How the units are linked:
%: Dib->Ver, Luv->Vep, Fal->Mok, Dak->Gen, Ziv->Gup, Dav->Nid, Dek->Zef, Ses->Zof, Sab->Gir, Vug->Ror, Puz->Zuk, Ruk->Tor, Vip->Res, Rol->Lum, Gir->Ver, Dum->Vip, Vaf->Nef, Zor->Bom, Nef->Ror, Vek->Duk, Nar->Kem, Fil->Zil, Lum->Lum, Ror->Sim, Fol->Beg, Naf->Fef, Tet->Rol, Pur->Pem, Lib->Bol, Ton->Nus, Dig->Ded, Gen->Mav, Sig->Gub, Gan->Siz, Tar->Pid, Fav->Tun, Les->Zis, Nur->Reb, Geb->Gab, Ruz->Ded, Vam->Tik, Vuv->Rar, Pag->Fol, Dis->Por, Zof->Nar, Keb->Dip, Duk->Zor, Ran->Fol, Mos->Tas, Zuk->Lib, Tun->Vup, Koz->Ses, Kip->Ruk, Biv->Fip, Dag->Koz, Res->Tet, Vep->Naf, Vol->Zil, Nog->Vem, Zom->Sed, Gib->Rov, Gab->Mab, Reg->Mav, Zef->Tal, Nid->Vol, Bar->Sed, Dof->Nur, Reb->Sig, Mes->Kef, Ded->Tok, Zil->Les, Tok->Nid, Fip->Vug, Mav->Tok, Viv->Gib, Mab->Fal, Zis->Gan, Kuf->Dum, Tik->Viv, Vom->Lek, Ped->Vep, Ver->Naf, Ris->Kel, Rov->Ran, Lek->Biv, Vup->Vek, Zad->Fol, Mok->Fal, Mig->Dib, Vem->Ped, Bol->Ged, Tal->Nub, Sim->Mav, Rar->Ziv, Pid->Dek, Siz->Vuv, Gub->Fil, Fef->Bar, Kel->Siz, Dad->Ris, Por->Lum, Ged->Sab, Nub->Dad, Nus->Dek, Sed->Keb, Kem->Ded, Gav->Vuv, Gup->Les, Kef->Pur, Rit->Lib, Beg->Dig, Tas->Vip, Tor->Nef, Bom->Dig, Bag->Tar, Dip->Puz, Vus->Koz, Pem->Ton
*: Dib->Reb, Luv->Dof, Fal->Mab, Dak->Fav, Ziv->Gav, Dav->Duk, Dek->Nub, Ses->Dav, Sab->Pid, Vug->Kip, Puz->Bol, Ruk->Vus, Vip->Dad, Rol->Dum, Gir->Tik, Dum->Tet, Vaf->Ded, Zor->Rit, Nef->Mav, Vek->Bom, Nar->Tok, Fil->Zis, Lum->Tar, Ror->Ruk, Fol->Kem, Naf->Sed, Tet->Mos, Pur->Mok, Lib->Puz, Ton->Geb, Dig->Ver, Gen->Koz, Sig->Sig, Gan->Pid, Tar->Zef, Fav->Vek, Les->Naf, Nur->Gub, Geb->Reg, Ruz->Ses, Vam->Gib, Vuv->Gup, Pag->Por, Dis->Vup, Zof->Tun, Keb->Zuk, Duk->Dig, Ran->Nar, Mos->Kef, Zuk->Dig, Tun->Duk, Koz->Ded, Kip->Gen, Biv->Ror, Dag->Zof, Res->Lum, Vep->Vup, Vol->Dig, Nog->Vep, Zom->Kuf, Gib->Dib, Gab->Vom, Reg->Biv, Zef->Vuv, Nid->Vem, Bar->Dip, Dof->Sig, Reb->Fil, Mes->Pid, Ded->Kip, Zil->Gan, Tok->Nog, Fip->Vaf, Mav->Dak, Viv->Mig, Mab->Rov, Zis->Fef, Kuf->Kuf, Tik->Luv, Vom->Pag, Ped->Tun, Ver->Viv, Ris->Vuv, Rov->Vem, Lek->Vug, Vup->Zor, Zad->Fol, Mok->Gab, Mig->Nur, Vem->Fav, Bol->Bag, Tal->Ris, Sim->Tor, Rar->Zom, Pid->Tal, Siz->Ziv, Gub->Les, Fef->Keb, Kel->Rar, Dad->Siz, Por->Ruz, Ged->Tar, Nub->Kel, Nus->Vip, Sed->Puz, Kem->Nid, Gav->Pem, Gup->Nus, Kef->Ton, Rit->Vam, Beg->Rov, Tas->Dis, Tor->Pag, Bom->Gir, Bag->Dek, Dip->Lib, Vus->Dis, Pem->Fal
+: Dib->Vaf, Luv->Ged, Fal->Ton, Dak->Vek, Ziv->Vuv, Dav->Zof, Dek->Tar, Ses->Dag, Sab->Bol, Vug->Pur, Puz->Bag, Ruk->Sim, Vip->Kuf, Rol->Res, Gir->Dig, Dum->Nus, Vaf->Ran, Zor->Gib, Nef->Ruk, Vek->Tun, Nar->Fol, Fil->Sig, Lum->Tet, Ror->Mab, Fol->Ses, Naf->Zis, Tet->Vip, Pur->Mes, Lib->Puz, Ton->Pur, Dig->Nid, Gen->Por, Sig->Bol, Gan->Les, Tar->Sig, Fav->Ped, Les->Mig, Nur->Dib, Geb->Beg, Ruz->Dak, Vam->Gir, Vuv->Kel, Pag->Nef, Dis->Pag, Zof->Koz, Keb->Bar, Duk->Vup, Ran->Dav, Mos->Rol, Zuk->Dip, Tun->Vep, Koz->Ruz, Kip->Ror, Biv->Vom, Dag->Gen, Res->Dum, Vep->Tok, Vol->Tok, Nog->Nid, Zom->Vug, Gib->Dig, Gab->Fal, Reg->Gab, Zef->Keb, Nid->Ded, Bar->Naf, Dof->Mig, Reb->Dof, Mes->Mos, Ded->Mig, Zil->Gub, Tok->Vus, Fip->Lek, Mav->Vus, Viv->Vam, Mab->Tet, Zis->Zil, Kuf->Ton, Tik->Ver, Vom->Mab, Ped->Tun, Ver->Rit, Ris->Nub, Rov->Dav, Lek->Reg, Vup->Fav, Zad->Mav, Mok->Pem, Mig->Gib, Vem->Vol, Bol->Zuk, Tal->Dek, Sim->Vug, Rar->Siz, Pid->Bag, Siz->Tal, Gub->Reb, Fef->Kel, Kel->Tet, Dad->Tal, Por->Mav, Ged->Lib, Nub->Zef, Nus->Zom, Sed->Fef, Kem->Fip, Gav->Pem, Gup->Rar, Kef->Tas, Rit->Bom, Beg->Ses, Tas->Lum, Tor->Ruz, Bom->Gan, Bag->Ged, Dip->Sed, Vus->Tor, Pem->Rol

The rows follow the links: the fewer symbols apart two units are, the more alike their rows tend to be.

Each row is also shifted at random along 5 hidden directions that mean nothing.

Each row, then its unit:
-559    13   337  -146   170   -91    20  -358   -28   166    45  -326  -146    15    73   -77   294  -207   134   513   -66    31   494  -111  -970  -372    -6   -79   451    56   235  -285     6   107  -177   483   216  -556   176   170  -252    34   131  -149   155  -238   305  -195 -> Dig
 110  -302   -19   142  -264   -63   310    35   -80   100    80   -61   -87  -161  -144   177   -46   -28   -97   -39   215  -170   -64   117    17  -105   129  -162   144   235   258   266  -196   345   796  -200   -28   -79  -141  -337    51   200  -112  -190    15   268    95  -332 -> Bag
-624    47   188   386  -141    39   -14    34  -124   269   -19  -168    90    22   -62   385  -167   -63   149  -165  -331   -86  -368   -79   244   -45  -216   193   169    -6   405   390  -210   110    17    -1    77  -167  -268  -223   -44  -253   457   -16     4  -556   -67   190 -> Mos
 -28  -144   121   505    39   260  -113  -372  -323  -141   331   297   195    82   273  -229   277    94   234  -480    16   134  -189  -257  -156  -232   177   319  -240  -141    59   108   -67  -246  -332   287   217  -227   -92   112   182   -82   -75  -236    99  -134   233   251 -> Vug
 201  -114   306    17   -35   113  -391   230  -307    36    -7    54   -72   627   250    73    28   233   330    10  -106   122   443   174    42  -355   -25   506   142  -113   131  -141  -403    38  -119   -17   364  -138   256    21    73    94    84  -522  -345  -238    50    19 -> Ver
 571  -142    14  -579  -170  -419  -129     3   341   -47    87    -6   157    64   148    27   163   182  -106   -48   218   571   -81  -152   254    -2   -91  -192    10  -105  -245  -115    23  -504   189   -92  -151   253  -111   258   220   172   -42   281   -25   153  -244  -231 -> Ses
 -34  -505    17  -280  -154  -343  -149  -178  -232   -58   338   126     8   -19   357   367   142   123   220  -134   106   195   -13    47    87  -124   120   -37   224  -204  -231   264    32  -161   205  -212   -35   -41  -308   215   494    64   -20    36  -167    25  -375  -350 -> Zad
-795  -196    31   365   203    86    68   164   -55   -27   110   115   286    15    15  -248  -299    44   195  -328    24    20  -243    43    35   336    96   137  -291   -60    18   -34   102  -188    16     1   221   -13   -37   294    22  -254  -243   -95  -111   120   -80   229 -> Ruk
 122  -185     2  -423    -5  -147    -9  -277     9    -1   138    53  -174   104   312   348   359    84   -87   161    98   138   200    18  -134  -222  -130  -190   339  -120  -359    53   271  -151   -81   -95  -244   -79  -294   248   284   236    85   168    22    23  -273  -392 -> Beg
 -19  -126  -186   196   156   188  -114  -112   278  -261   -69   405   150    18   -59  -320    74   105    87  -192   340   310   -95    87    43     7   -96   -33  -513    87  -424  -194   182  -424  -408  -165    18  -100  -106   404   188   -54  -323   111  -128   445  -172    41 -> Nef
-233   311   105   246  -111    29  -205  -310  -215   197   -92    56    44  -313  -104   197   362  -201   146    80     3   -70  -120  -100   -55  -292   -55    28   -90   -12   143   253  -225   -96  -234   129   -64  -255   -12  -395   121  -360   322    98   286  -487    87   329 -> Nus
-380    31  -221  -236  -175   451   254   -78   355  -153  -110    99   -79   161  -228  -261   282   143  -162   -36   278   280   312    15   134  -123  -184   114  -157   270  -399  -266   -66   -34  -208  -216  -224   -27   182  -220  -141   478  -179   -95   -30   149   298  -226 -> Zuk
-240    83    94   365   272   388   137    56    41   -71   157   217   288   383   206  -442   -13   194  -245  -459   -41   108  -225  -257    53   164   -19   172  -226  -222     3   -52   161  -331  -189   341    11   170   -63   308  -152   111  -162  -100   192    52   284   295 -> Lek
 -73  -262  -211  -508     5  -339    41   -93   262   -86    31    15   -66  -235   -11   210    44     3    23   154   249   245   -23   150    14   113  -131  -351    80    37  -445   -31   297  -184    81  -341  -258    18  -226   313   324     7   -86   384  -106   250  -496  -379 -> Dag
 195   113  -175  -363   -70   118   236  -430   185   -31   -23  -267   105  -540  -368  -292   331  -408   184   462    82    77   418   -52  -730    35   163   -50  -158   193  -324  -190   201   -42  -564   246   -52   -96   311  -199  -314    77  -130    75   275    32   363    54 -> Naf
  21  -411  -244    37    47  -138     0   269   152  -191    94   164   121   -94   -48    60  -411   243   262  -277   186   134  -219   283   484   355   -45    51  -301    71  -412  -152   160  -231   121  -561   -68   123  -201   391   356  -209  -249    63  -477   412  -494   -69 -> Vus
 522   -31   -38  -160   -49  -300   -85   202    94  -152    56  -186  -250   184   158   -39  -189   357     1   -64  -300    48   -21   -51   362    62  -126   158   192   111   108  -534  -219   265   130   -91   -51   -19   180   259    56   -17   115   -70  -429   -79   -18   -61 -> Duk
  57  -134   311   -30   107   -48  -117   184  -251   232   -61  -193   -93   277   126   271  -129   -76   276   305  -117  -160   421   277  -380  -114    42   134   318  -119   217   -88    11   103   124    86   298  -210    38   146   -78   -71    48  -341  -143   -89   -71   -58 -> Gib
 220   -70    27  -588    52  -518   198   328   336    52   101  -458    84   -42    19    16  -314    61  -157   168  -181   124   -15   -87    19   468    17  -259   260   -76   -17  -307   313  -130   359    82  -128   381    15   367  -145    94    38   226   -71   136  -182  -136 -> Nid
-175   150   259   155    16  -433    32   304  -316   264    65   -41   168  -236     1   -75  -180   -60  -129     9   104  -418  -184   -98    39   166   386  -164    86  -111   583   157  -229    81  1042   192    62   235   144  -341   -40  -224    19  -184   231    39   168   223 -> Tal
 132  -145  -228  -148   136  -450   612  -354   149    83   119  -646  -273  -984  -348   195  -248  -485   134   602  -152  -619    28   110  -939   338   158  -493   436   387    94  -294   496   623   226   132  -112  -436  -105   211  -227  -357    40   280    77   183     9  -209 -> Vep
-520  -183   192   147   174   128   -12   189  -296   265   -98   -96  -250   265    20   374  -193   -82   288   332   -51  -400   481   477  -375  -137   -33   118   348   -17    77  -118    41   267    98  -138   228  -351     5   138   -38  -147    -5  -385  -247   -84  -111  -115 -> Tik
 802    61   177   367    37   165   192    95    98   112   266    11   477   313   201  -347     7   178  -260  -574   -45   171  -382  -398   138   178   105   191  -213  -238   256    28   120  -572   176   488    76   319  -153   232  -192   178   -69  -169   288    43   393   383 -> Vom
 413   158   -87   -72   -10  -254   -87  -167   241  -306    61  -178  -256  -123   114  -292    59   187   -80   -39  -261   145  -156  -297    59   -69   -76     9    50   191   181  -498  -190   247  -188   176   -31  -134   216   206   -41   -70   113   131  -192   -51   147   -22 -> Fav
1145  -191  -118   134   -91    19   406   440   -65   222   276   -92   220   296   145   360  -321   352  -243  -429  -107  -272  -265   124   630   437    -8   163   154  -246  -146   156   367  -191   583  -221  -295   518  -442   239   108   188   -17  -148   -62    63  -150   125 -> Geb
 375   748   118  -131   269  -229   -50   165   588   173  -486    43   323  -338  -348  -661   245  -166  -594   361   466   166  -169  -318  -143    69    10  -576  -465    63   159  -277    34  -681   279   413  -237   363   331  -161  -377  -119   -49   325   606   319   319   474 -> Dad
  60   171  -159  -211    87   105  -278  -178  -197  -264  -176   186  -301  -184   -26  -124   107  -285    -6   313   -82  -164   342    81  -264   -75   232  -125  -118    20  -158    94   -53   436  -486    53   116   -42   380  -322   -43   -33  -131   152    94    51    -9   -71 -> Gan
 154   339   -15   249   120   294   187  -346   123   215   -90     2    18   -26   -81    79   311  -123  -305    44   -51   -75  -196  -175  -191  -153  -296  -118    43   -55   -26   172   241  -201  -348   295  -226   -94  -245   -28  -160    -2   260   219   444  -310   196   198 -> Ton
 669  -379   328  -423  -297  -711   -28   -89  -222   122   482  -375   105  -110   397   311   113    49   170   -48  -197   172   -67  -283  -139   -61   271   -38   489  -183   354    80  -112   -31   595   238   134    75  -128    82   205    66   208   -74     7  -211    -9  -218 -> Dav
-399   -84   -56   -53  -148   269   505  -334   259    87   -11  -155   -55  -269  -346  -138   317  -211   -64   235   313    43   258     7  -586  -165    -1  -177    70   362   -62   -63    68    97   112   106  -110  -377    15  -222  -260   360  -170   -71   293   170   434  -305 -> Lib
 327  -364    12   217  -139  -365   136   207   114    72   139  -206   270  -330  -206   160  -490    41   353  -270   -46    42  -459   141   266   356    18    34  -100   180   187   -45   -73   -80   445  -272    98   -80  -213   252   163  -431    16    21  -346    77  -287    94 -> Dis
 415   218   -69  -306   -69   164  -322   129   105  -258  -181    36    51   169     6  -372  -128  -136  -110   -37  -256   332    70  -172   121   138   154    67  -285  -144     3   156  -101    98  -501   192   222   444   368  -216  -250   214  -131   189    29    42   -19    24 -> Zil
-117  -200    -5   -17   -19   150  -220  -538  -432  -181    -2   101  -355  -240    71   173    73  -547   274   268  -226  -165   204    92  -722  -295   292  -171   114   -17    88   602    25   685  -498   156   365  -334    17  -287    -6     5  -128   149   147   -69  -102  -398 -> Gub
-181   195    80   143  -181   181  -380  -298    67    12  -233   156   -39   -46  -118   158   335   -56   162   -20    30   366  -120   -57   229  -457  -384   112  -182   109   -58   152  -340  -153  -612  -151   -19  -331   -71  -199   135  -183   334   196   -56  -413  -103    98 -> Res
 545   -51  -275   304  -100    71   402  -227   124   295  -165  -183  -138  -487  -397   670   -90  -255   -22   156    67  -401  -221   319   -74    14  -299  -255   117   261  -165   330   409    82    27  -357  -325  -249  -596     8    41  -228   234   274    95    12  -300   -31 -> Kef
-488  -260    33   150    88  -134   -20  -261    -7  -177   217    60   137  -269   132  -179    16   -54   240  -213    90   211  -263  -145  -247    57   114   -25  -161    33    -3   -47    81  -240  -123    72   129  -250  -179   350   150  -212  -157    66   -70   159   -99    -4 -> Mav

Start here and follow the symbols in turn, left to right. Where do you end up?
Answer with the unit's name.
-187    50   303   401   271   109   305   -95   226   149   155  -120   613  -218   -99  -626   -17  -245   -62  -222    94   191  -340  -382  -557   276   218   -78  -350   -54   354   -38   259  -622    32   686   214    -2   -20   260  -426  -160  -201   -37   444   156   447   426
* % * -> Pag
 504   300    -5    64  -204   179  -317   180   351    57  -317   153   128   240  -154    66    90   198   -76  -262     2   470  -283   -63   759  -184  -474   234  -322    36   -76    44  -290  -398  -368  -297  -143   135   -84  -115    70   -38   337   165  -148  -269  -183   264
* % + % -> Dum
-383   252  -218   310   164   417   339   515   113   193  -137    26    23   452   -43   301  -469   248  -397  -289  -246  -368  -335   183   684   429  -383    84    59  -171  -138   135   386    34    68  -304  -391   372  -348   139  -131    35   216    68   -34  -110  -209   248
% + % + -> Tet
-313  -340   237  -290   -16  -365  -152   -32    -1    24   221  -152   168    40   242    14   -45   -97   237    66   -67   310    84   -63  -324   101   184  -100   134  -194    55     6    97  -249    91   218   241    39   -80   365    79   -29   -71    58   -29    41  -184  -189
+ % + + -> Ran
 215  -291   -20   172    14   -29  -137  -247    62  -197   180   270   188   -63    98  -131   108   104   212  -357   245   392  -255   -65    33  -141     5    91  -344    10  -203   -15   -13  -390  -171  -109   113  -179  -234   310   335  -109  -182    56  -163   231  -159    -4
+ % -> Ror
-606  -127    -4   131    17   -21  -215  -541   208  -244    -9   216     8  -306   -38  -170   242  -120   215   -39   209   450  -198  -130  -270  -298  -146  -137  -267   180  -127   -31   -84  -225  -510   -49    98  -512  -142   223   242  -255   -42   281   -54    42  -166  -130
+ % + % -> Koz
 194  -151  -287  -227  -382   288   154   -23    49  -208   124    87   -18    82  -121   -46   281   270   143  -177   190   213   292   117   363   -63    26   344  -104   160  -447  -167  -201    40  -130  -369  -224    57   179  -317   105   395  -174  -246  -172    33   179  -112
% + % % -> Pid
-341   -19  -106    51    29   321   178  -210   237   -53  -331   253  -404    67  -206   -62   302   -26  -290   258   409   -16   256   187  -259  -438  -233  -361    48   351  -123   -50     0   250    61  -201  -136  -419   -47   -84   -97   293  -154    29    43   367    93  -459
+ % * + + -> Bol
-261  -143   -59   -46    25   272  -340    58  -250  -180  -231   152  -319   296   124   230  -273  -242   132   133  -211   -82   258   275  -109   -72    75   -56    26  -109   -20   421    34   489  -419  -118   336   -39    65   -75   -34    91  -152    63  -190    76  -338  -315
* * + % -> Dib
 143  -158  -130  -220  -346    87   205  -110  -135   -59   297  -129   185  -156  -127   -43   198    35   253   -91    84    67   246    -7    43    56   244   352   -25    61  -134   -40  -201    24    57   -51   -63    61   206  -414    67   249   -94  -331    52  -122   354    10
% + % * -> Zuk
 239  -352   178   377    40    31   140   -15  -348    66   475    50   310   146   301   -28   -73   105   177  -425   -23   -78  -148  -111   -95   111   301   234   -21  -301    83   203   158  -215   237   216   212    64  -249   241   165    18  -192  -292   109    25    92   149
* % % -> Ror
-792  -240   113   -17    77  -254   -90  -322    68  -140   219    45   118  -314    89  -199    86  -141   232   -79    97   291  -226  -209  -320   -13    61  -175   -55    13    48   -26    15  -184   -94   136   161  -362  -115   308   143  -213   -63   203    -6    29   -98  -127
+ % + + -> Vip
 792  -217    85   188  -390  -227    -9  -262    -4   278   -22  -174    84  -558  -293   467    36  -277   379    59   111    62  -267   133   -46  -225   -74   -78    -6   261   199   380  -182   -67   197  -197    74  -371  -345  -226   173  -308   226   125    -6  -120  -201    -9
* % % -> Dek
 738  -183   161  -357   -85  -356   -70  -469  -148    42   283  -120  -160   -29   373   283   481     1    22   208   -19   125   189  -184  -443  -419    34  -148   474  -131   -68    39   117  -100   -12   233   -37  -208  -217   249   258   193   183    45   103  -142   -47  -343
% % % -> Beg
 409    13  -177  -122    -7  -350   156   268   238  -128    62  -320  -176   -66   -20   -75  -414   231   -65   -63  -317  -112  -227   -63   348   349   -24   -11   164   157   105  -488   -20   311   282  -121  -129   147   104   246   -27  -114   111    95  -386    58   -45   -20
% + % * + -> Vup
 -59    33   -45   157   -62  -121    36  -174  -104    20  -157   262  -236  -340   -78    37   220   -92  -213   162   377  -241   -73    78  -107  -268   113  -386     0   187   124   178  -163   245   503  -129  -100  -194   -23  -321   152   -38   -58    60   171   233    30  -187
+ % % + -> Tar
 272   451   -22   133   187   -82    35  -183  -217   185    20   101    -5  -202    46    31   334   -78  -261   219    27  -391   -49  -172  -199   -77    97  -159    32  -190   -12    58   169  -108   -30   307  -224   114    35  -124     2  -172   171    84   472  -175   197   339
% + * + -> Siz
-1001    -39   -104    181    -70    -98   -237    253   -674   -105     98    430   -318    195    221    256   -100    345      9   -214      7   -511     32    236    673    -70    213    170    115   -138     53    180   -461    591    604   -421    -58    128    122   -420    454    -27     12   -312   -261   -111   -149    -49
* % % + -> Vuv
